Here is a tiny trained network, its code and every weight. The questions are about switching its units off for an input and a class, where a switched-off unit gives its printed mean instead of its output.

import numpy as np


def w(rows, s, z=0):
    codes = np.array(rows[::2]) - 128.0
    scale = np.full(codes.shape[1], s)
    scale[-1] = z or s
    return codes * scale


def f(y):
    return np.maximum(y, 0)


def log_softmax(a):
    a = a - a.max(-1, keepdims=True)
    return a - np.log(np.exp(a).sum(-1, keepdims=True))


def net(x, mask):
    res = np.array(x, float).reshape(1, 5) / 4 @ E
    y = f(res @ A[0][:, :-1].T + A[0][:, -1])
    res = res + np.where(mask, y, B[0][:, -1]) @ B[0][:, :-1]
    return log_softmax(res[-1] @ U[:, :-1].T + U[:, -1])


A, B = {}, {}
E = w([
[127,129,126,129,128,132],'x0',
[59,8,125,118,206,114],'x1',
[232,156,97,168,202,185],'x2',
[128,128,127,133,128,126],'x3',
[183,55,196,145,66,205],'x4',
],0.013)
A[0] = w([
[74,27,173,120,84,124,111],'n0',
[117,127,114,139,122,151,128],'n1',
[141,174,130,136,72,128,203],'n2',
[176,250,93,149,183,133,144],'n3',
[43,189,93,112,186,100,105],'n4',
[194,74,162,124,71,190,8],'n5',
[106,56,118,127,224,129,45],'n6',
[112,146,121,101,148,84,171],'n7',
[151,211,148,119,7,146,52],'n8',
[124,192,133,114,132,96,96],'n9',
[124,49,131,127,127,169,65],'n10',
[38,162,126,115,46,113,61],'n11',
[193,112,105,148,202,180,34],'n12',
[186,79,166,119,82,157,178],'n13',
],0.017,0.014)
B[0] = w([
[120,61,123,28,113,109,212],'n0',
[128,120,141,135,140,135,133],'n1',
[152,187,116,165,169,168,220],'n2',
[144,194,144,3,134,158,250],'n3',
[124,39,139,206,106,101,199],'n4',
[154,245,117,186,163,173,188],'n5',
[145,231,129,240,131,156,188],'n6',
[127,144,115,192,138,130,177],'n7',
[96,13,126,203,109,77,234],'n8',
[122,156,109,86,121,164,169],'n9',
[134,79,146,44,122,111,171],'n10',
[153,215,133,213,154,158,195],'n11',
[97,52,119,243,107,86,191],'n12',
[95,92,124,162,108,88,220],'n13',
],0.022,0.023)
U = w([
[161,191,100,159,168,144,251],'0',
[100,68,103,154,122,78,17],'1',
[150,128,120,3,136,130,96],'2',
],0.014,0.0021)

Each question gives the input, the list of numbers given to net, and the class t.
The units are the neurons (one row each of A and B). Each row of codes is followed by its name. A weight is (code - 128) times the scale printed after its matrix; where a second scale follows, it is the last column's (A, B and U).
mask holds one flag per neuron, in row order. A switched-off neuron (its flag False) gives its mean, the last column of its row in B, instead of its output. The means were averaged over made-up inputs and are rounded, as every weight is.
A unit's drop is (log p(t) with every unit on - log p(t) with that unit switched off) / (log p(t) with every unit on - log p(t) with every unit switched off).
unit that matters most: the unit with the biggest drop
top k neurons: the k neurons with the biggest drops, biggest first
drop of u: that unit's drop, to one decimal
input [4,-5,8,2,-1], class 2: unit that matters most	n3
input [-3,7,2,-8,-8], class 0: top 2 neurons	[n6; n8]
input [3,4,6,5,8], class 1: top 4 neurons	[n12; n13; n3; n10]
input [3,5,3,8,0], class 0: top 3 neurons	[n8; n6; n4]
input [0,-7,-5,7,4], class 1: top 2 neurons	[n8; n3]
input [0,-7,-3,-6,7], class 1: top 2 neurons	[n8; n13]
input [3,6,-6,5,3], class 2: top 2 neurons	[n0; n8]
input [-3,2,4,3,1], class 1: top 3 neurons	[n5; n2; n11]
input [1,6,3,6,-2], class 0: top 2 neurons	[n6; n8]
input [0,-1,-4,2,-1], class 0: top 2 neurons	[n8; n11]
input [5,-4,0,-3,2], class 1: top 2 neurons	[n8; n11]
input [5,6,2,2,-8], class 0: top 3 neurons	[n6; n8; n0]
input [4,1,6,5,1], class 1: top 2 neurons	[n12; n2]
input [-6,6,3,8,-3], class 0: unit that matters most	n6
input [7,-5,-3,8,6], class 1: drop of n3	0.2
input [-8,-6,-8,2,-4], class 0: drop of n2	0.2
input [4,-5,7,-5,-7], class 2: drop of n3	1.0
